Below is a small trained network, with its code and all its weights. Each question gives an input and a class and asks what happens when units are switched off, that is, made to give their printed mean instead of their output.

import numpy as np


def w(rows, s, z=0):
    codes = np.array(rows[::2]) - 128.0
    scale = np.full(codes.shape[1], s)
    scale[-1] = z or s
    return codes * scale


def f(y):
    return np.maximum(y, 0)


def log_softmax(a):
    a = a - a.max(-1, keepdims=True)
    return a - np.log(np.exp(a).sum(-1, keepdims=True))


def net(x, mask):
    res = np.array(x, float).reshape(1, 8) / 4 @ E
    y = f(res @ A[0][:, :-1].T + A[0][:, -1])
    res = res + np.where(mask, y, B[0][:, -1]) @ B[0][:, :-1]
    return log_softmax(res[-1] @ U[:, :-1].T + U[:, -1])


A, B = {}, {}
E = w([
[128,128,128,127,128,128],'x0',
[96,229,89,131,36,140],'x1',
[104,145,94,238,164,83],'x2',
[151,159,118,159,167,250],'x3',
[127,127,130,128,129,129],'x4',
[141,51,171,191,37,165],'x5',
[127,128,130,128,128,128],'x6',
[254,158,109,141,112,89],'x7',
],0.0055)
A[0] = w([
[136,72,131,179,68,154,49],'N0',
[224,151,124,140,113,98,58],'N1',
[139,104,136,135,150,124,24],'N2',
[129,98,142,154,93,137,61],'N3',
[149,63,142,125,184,115,47],'N4',
[108,179,115,133,78,125,87],'N5',
[158,162,122,167,177,242,1],'N6',
[156,55,143,123,188,115,42],'N7',
[93,147,112,232,156,72,17],'N8',
[151,112,136,3,90,166,24],'N9',
[122,143,127,129,113,129,72],'N10',
[117,137,106,195,150,126,38],'N11',
[110,116,127,109,105,65,60],'N12',
[202,144,121,136,117,107,49],'N13',
[114,106,129,115,99,49,52],'N14',
[133,92,141,160,80,143,48],'N15',
[39,117,130,121,137,146,29],'N16',
[36,99,128,119,129,136,61],'N17',
[205,143,120,137,120,104,65],'N18',
[116,157,123,130,99,128,65],'N19',
[123,143,123,112,144,121,57],'N20',
[160,136,124,130,121,121,61],'N21',
[131,168,121,124,93,128,81],'N22',
[134,105,140,152,97,141,57],'N23',
[116,158,125,129,99,129,65],'N24',
[117,164,119,102,173,109,63],'N25',
[120,102,129,118,109,75,67],'N26',
[116,158,123,131,100,128,68],'N27',
[101,188,122,127,67,131,43],'N28',
[122,168,116,102,170,118,53],'N29',
[52,114,133,121,137,152,28],'N30',
[110,123,133,114,124,68,67],'N31',
[124,146,122,111,146,120,44],'N32',
[117,185,112,87,194,107,46],'N33',
],0.015,0.0022)
B[0] = w([
[105,119,117,101,112,36,232],'N0',
[87,141,205,145,158,141,231],'N1',
[119,126,104,143,139,144,150],'N2',
[109,126,121,115,118,79,183],'N3',
[95,115,60,162,147,161,214],'N4',
[101,112,71,141,143,154,198],'N5',
[143,170,118,42,79,195,236],'N6',
[93,111,51,164,149,165,225],'N7',
[241,97,144,166,136,117,237],'N8',
[253,102,137,178,133,108,255],'N9',
[122,125,114,137,135,135,140],'N10',
[197,114,131,142,124,129,182],'N11',
[143,155,124,85,100,164,200],'N12',
[98,142,186,144,147,137,202],'N13',
[142,157,124,70,95,170,217],'N14',
[108,125,120,110,120,63,200],'N15',
[100,145,195,147,155,142,196],'N16',
[96,152,197,149,150,140,208],'N17',
[94,142,186,147,147,141,208],'N18',
[115,117,100,138,140,142,160],'N19',
[122,124,125,125,122,104,147],'N20',
[116,137,152,133,135,131,155],'N21',
[108,120,99,147,147,149,176],'N22',
[116,127,121,118,122,81,175],'N23',
[116,121,98,141,142,140,160],'N24',
[109,116,121,120,111,69,189],'N25',
[130,148,121,84,107,156,190],'N26',
[115,116,99,137,141,142,161],'N27',
[98,105,69,154,151,161,202],'N28',
[105,116,121,116,113,73,184],'N29',
[99,144,185,145,151,145,187],'N30',
[140,147,125,83,105,155,191],'N31',
[121,123,125,123,122,100,149],'N32',
[95,112,118,112,101,41,220],'N33',
],0.041,0.0056)
U = w([
[67,169,239,174,187,148,103],'0',
[76,85,24,175,167,176,126],'1',
[87,101,120,90,81,7,135],'2',
[153,191,125,26,60,196,255],'3',
[254,79,151,190,136,117,27],'4',
],0.0064,0.00085)

Each question gives the input, the list of numbers given to net, and the class t.
The units are the neurons (one row each of A and B). Each row of codes is followed by its name. A weight is (code - 128) times the scale printed after its matrix; where a second scale follows, it is the last column's (A, B and U).
mask holds one flag per neuron, in row order. A switched-off neuron (its flag False) gives its mean, the last column of its row in B, instead of its output. The means were averaged over made-up inputs and are rounded, as every weight is.
A unit's drop is (log p(t) with every unit on - log p(t) with that unit switched off) / (log p(t) with every unit on - log p(t) with every unit switched off).
most important unit: the unit with the biggest drop
top k neurons: the k neurons with the biggest drops, biggest first
drop when u is switched off: that unit's drop, to one decimal
input [8,-4,7,-3,-3,6,-2,-2], class 4: most important unit : N8
input [-4,-4,8,7,-5,0,4,3], class 4: top 4 neurons : (N8 N11 N14 N12)
input [-1,5,3,-3,-3,4,-2,-3], class 1: top 2 neurons : (N28 N5)
input [-3,-2,0,5,-3,0,7,5], class 0: top 3 neurons : (N1 N14 N18)
input [5,-8,-1,-8,-5,1,5,7], class 1: top 3 neurons : (N7 N4 N6)
input [-7,6,2,-7,-5,4,5,0], class 3: top 4 neurons : (N14 N12 N7 N4)
input [8,1,2,4,-5,4,1,-2], class 2: top 2 neurons : (N0 N14)
input [4,4,-2,0,-7,6,3,1], class 2: top 2 neurons : (N0 N7)
input [-2,1,-1,6,6,6,1,-2], class 2: top 3 neurons : (N0 N15 N14)
input [2,5,-5,1,-3,6,-6,3], class 2: top 4 neurons : (N0 N7 N15 N4)
input [-5,2,-1,2,8,-7,-1,6], class 2: top 4 neurons : (N33 N29 N25 N17)
input [1,7,-6,-3,-6,6,1,5], class 1: top 2 neurons : (N28 N5)
input [-4,-8,-8,-1,6,-2,4,3], class 1: top 4 neurons : (N7 N4 N8 N11)
input [-3,6,0,-5,3,0,7,-1], class 1: most important unit : N28
input [0,-5,2,5,-2,5,-5,6], class 0: top 3 neurons : (N1 N18 N13)
input [6,1,-5,0,7,7,-3,8], class 0: drop when N13 is switched off : 0.2
input [-6,-6,0,5,5,5,-6,-3], class 1: drop when N4 is switched off : 0.7
input [-1,2,6,-1,-8,-5,-2,2], class 4: drop when N2 is switched off : 0.0
